Below is a small trained network, with its code and all its weights. Each question gives an input and a class and asks what happens when units are switched off, that is, made to give their printed mean instead of their output.

import numpy as np


def w(rows, s, z=0):
    codes = np.array(rows[::2]) - 128.0
    scale = np.full(codes.shape[1], s)
    scale[-1] = z or s
    return codes * scale


def f(y):
    return np.maximum(y, 0)


def log_softmax(a):
    a = a - a.max(-1, keepdims=True)
    return a - np.log(np.exp(a).sum(-1, keepdims=True))


def net(x, mask):
    res = np.array(x, float).reshape(1, 8) / 4 @ E
    y = f(res @ A[0][:, :-1].T + A[0][:, -1])
    res = res + np.where(mask, y, B[0][:, -1]) @ B[0][:, :-1]
    return log_softmax(res[-1] @ U[:, :-1].T + U[:, -1])


A, B = {}, {}
E = w([
[181,64,106,167,54,219],'x0',
[113,204,67,138,174,151],'x1',
[159,138,214,150,209,205],'x2',
[167,72,149,22,166,102],'x3',
[214,118,162,242,219,92],'x4',
[159,44,118,133,172,154],'x5',
[103,102,206,82,97,185],'x6',
[2,139,115,140,151,214],'x7',
],0.0068)
A[0] = w([
[120,110,98,177,117,145,112],'neuron 1',
[90,68,149,89,147,134,251],'neuron 2',
[71,140,185,132,79,114,108],'neuron 3',
[137,97,148,143,178,178,140],'neuron 4',
[111,136,94,97,146,89,207],'neuron 5',
[132,221,149,146,132,144,212],'neuron 6',
[174,154,116,128,144,102,143],'neuron 7',
[197,69,77,107,152,149,198],'neuron 8',
[145,199,145,76,182,144,242],'neuron 9',
[181,89,53,159,186,113,103],'neuron 10',
[127,100,183,190,130,161,149],'neuron 11',
[61,192,78,126,114,178,129],'neuron 12',
[128,187,59,182,87,184,190],'neuron 13',
[91,172,204,191,149,192,143],'neuron 14',
[78,177,157,158,170,134,146],'neuron 15',
[62,141,134,183,99,151,212],'neuron 16',
[192,107,122,226,164,130,192],'neuron 17',
[150,137,81,110,68,25,197],'neuron 18',
[185,4,157,70,81,147,210],'neuron 19',
],0.013,0.0027)
B[0] = w([
[142,130,131,141,116,99,155],'neuron 1',
[111,118,176,58,163,126,184],'neuron 2',
[138,147,121,126,161,110,173],'neuron 3',
[119,125,130,114,122,173,169],'neuron 4',
[110,158,123,164,178,104,173],'neuron 5',
[144,190,57,136,86,172,171],'neuron 6',
[195,131,85,129,130,97,163],'neuron 7',
[150,68,123,107,135,122,190],'neuron 8',
[169,185,102,146,196,195,180],'neuron 9',
[168,36,89,176,190,128,182],'neuron 10',
[123,139,175,128,52,164,173],'neuron 11',
[48,97,37,107,132,154,198],'neuron 12',
[70,84,67,147,74,91,194],'neuron 13',
[84,178,181,152,62,188,183],'neuron 14',
[80,175,138,140,149,190,170],'neuron 15',
[92,157,129,108,78,93,182],'neuron 16',
[208,95,105,223,76,168,204],'neuron 17',
[129,161,219,194,137,6,218],'neuron 18',
[158,55,224,7,96,136,247],'neuron 19',
],0.016,0.014)
U = w([
[31,170,80,59,200,96,56],'0',
[123,130,179,182,138,47,190],'1',
[129,69,172,23,106,200,187],'2',
[2,92,9,133,98,100,136],'3',
[61,166,110,140,189,246,153],'4',
[136,148,133,219,50,204,2],'5',
[207,54,75,217,143,143,168],'6',
[174,213,113,161,155,117,39],'7',
],0.0087,0.0017)

Each question gives the input, the list of numbers given to net, and the class t.
The units are the neurons (one row each of A and B). Each row of codes is followed by its name. A weight is (code - 128) times the scale printed after its matrix; where a second scale follows, it is the last column's (A, B and U).
mask holds one flag per neuron, in row order. A switched-off neuron (its flag False) gives its mean, the last column of its row in B, instead of its output. The means were averaged over made-up inputs and are rounded, as every weight is.
A unit's drop is (log p(t) with every unit on - log p(t) with that unit switched off) / (log p(t) with every unit on - log p(t) with every unit switched off).
The circuit of an input: a set's keep is (log p(t) with only the set's units on - log p(t) with every unit switched off) / (log p(t) with every unit on - log p(t) with every unit switched off). Starting from the 12 units with the biggest drops (on a tie, the unit counted first), units are removed one at a time, each time the one whose removal leaves the highest keep (on an exact tie, the one counted first), for as long as the keep stays at least 0.8.
circuit, biggest first: the units of the circuit, biggest drop first
unit that matters most: the unit with the biggest drop
k most important neurons: the k neurons with the biggest drops, biggest first
drop when u is switched off: that unit's drop, to one decimal
input [-3,5,2,-5,-6,5,-6,-8], class 6: unit that matters most -> neuron 10
input [-4,-2,0,8,3,-4,2,7], class 4: circuit, biggest first -> [neuron 19; neuron 9]
input [2,2,-7,8,2,-2,0,8], class 0: circuit, biggest first -> [neuron 17; neuron 13; neuron 19]
input [-7,-7,7,-3,1,1,3,-7], class 5: circuit, biggest first -> [neuron 17; neuron 8; neuron 11]
input [1,7,8,4,-4,-2,1,-8], class 7: 2 most important neurons -> [neuron 9; neuron 19]
input [-8,0,-6,6,4,8,3,4], class 0: 4 most important neurons -> [neuron 19; neuron 17; neuron 5; neuron 11]
input [7,-8,6,-6,-5,-2,-6,6], class 3: 2 most important neurons -> [neuron 13; neuron 12]
input [-1,-1,0,-2,4,-7,1,8], class 3: 4 most important neurons -> [neuron 12; neuron 13; neuron 16; neuron 17]
input [8,-1,5,7,8,4,1,-3], class 2: 4 most important neurons -> [neuron 19; neuron 11; neuron 4; neuron 18]
input [6,7,-3,-1,-1,6,-8,3], class 3: 3 most important neurons -> [neuron 13; neuron 12; neuron 9]
input [-8,-3,-6,-5,7,-8,1,2], class 7: 2 most important neurons -> [neuron 6; neuron 19]
input [-3,2,-4,-1,4,1,-1,-3], class 6: 2 most important neurons -> [neuron 10; neuron 17]
input [3,1,6,-4,5,5,-4,2], class 5: 2 most important neurons -> [neuron 14; neuron 11]
input [-6,-4,-8,7,2,0,4,-3], class 1: circuit, biggest first -> [neuron 18]
input [-8,5,-7,-8,7,-6,1,1], class 3: 2 most important neurons -> [neuron 12; neuron 13]
input [-2,2,-5,-5,-7,1,-4,-5], class 1: drop when neuron 6 is switched off -> 0.1
input [-6,-6,-2,7,-8,-7,-7,-5], class 1: drop when neuron 18 is switched off -> 0.3
input [3,4,-8,-5,2,-7,-3,-3], class 3: drop when neuron 19 is switched off -> 0.1
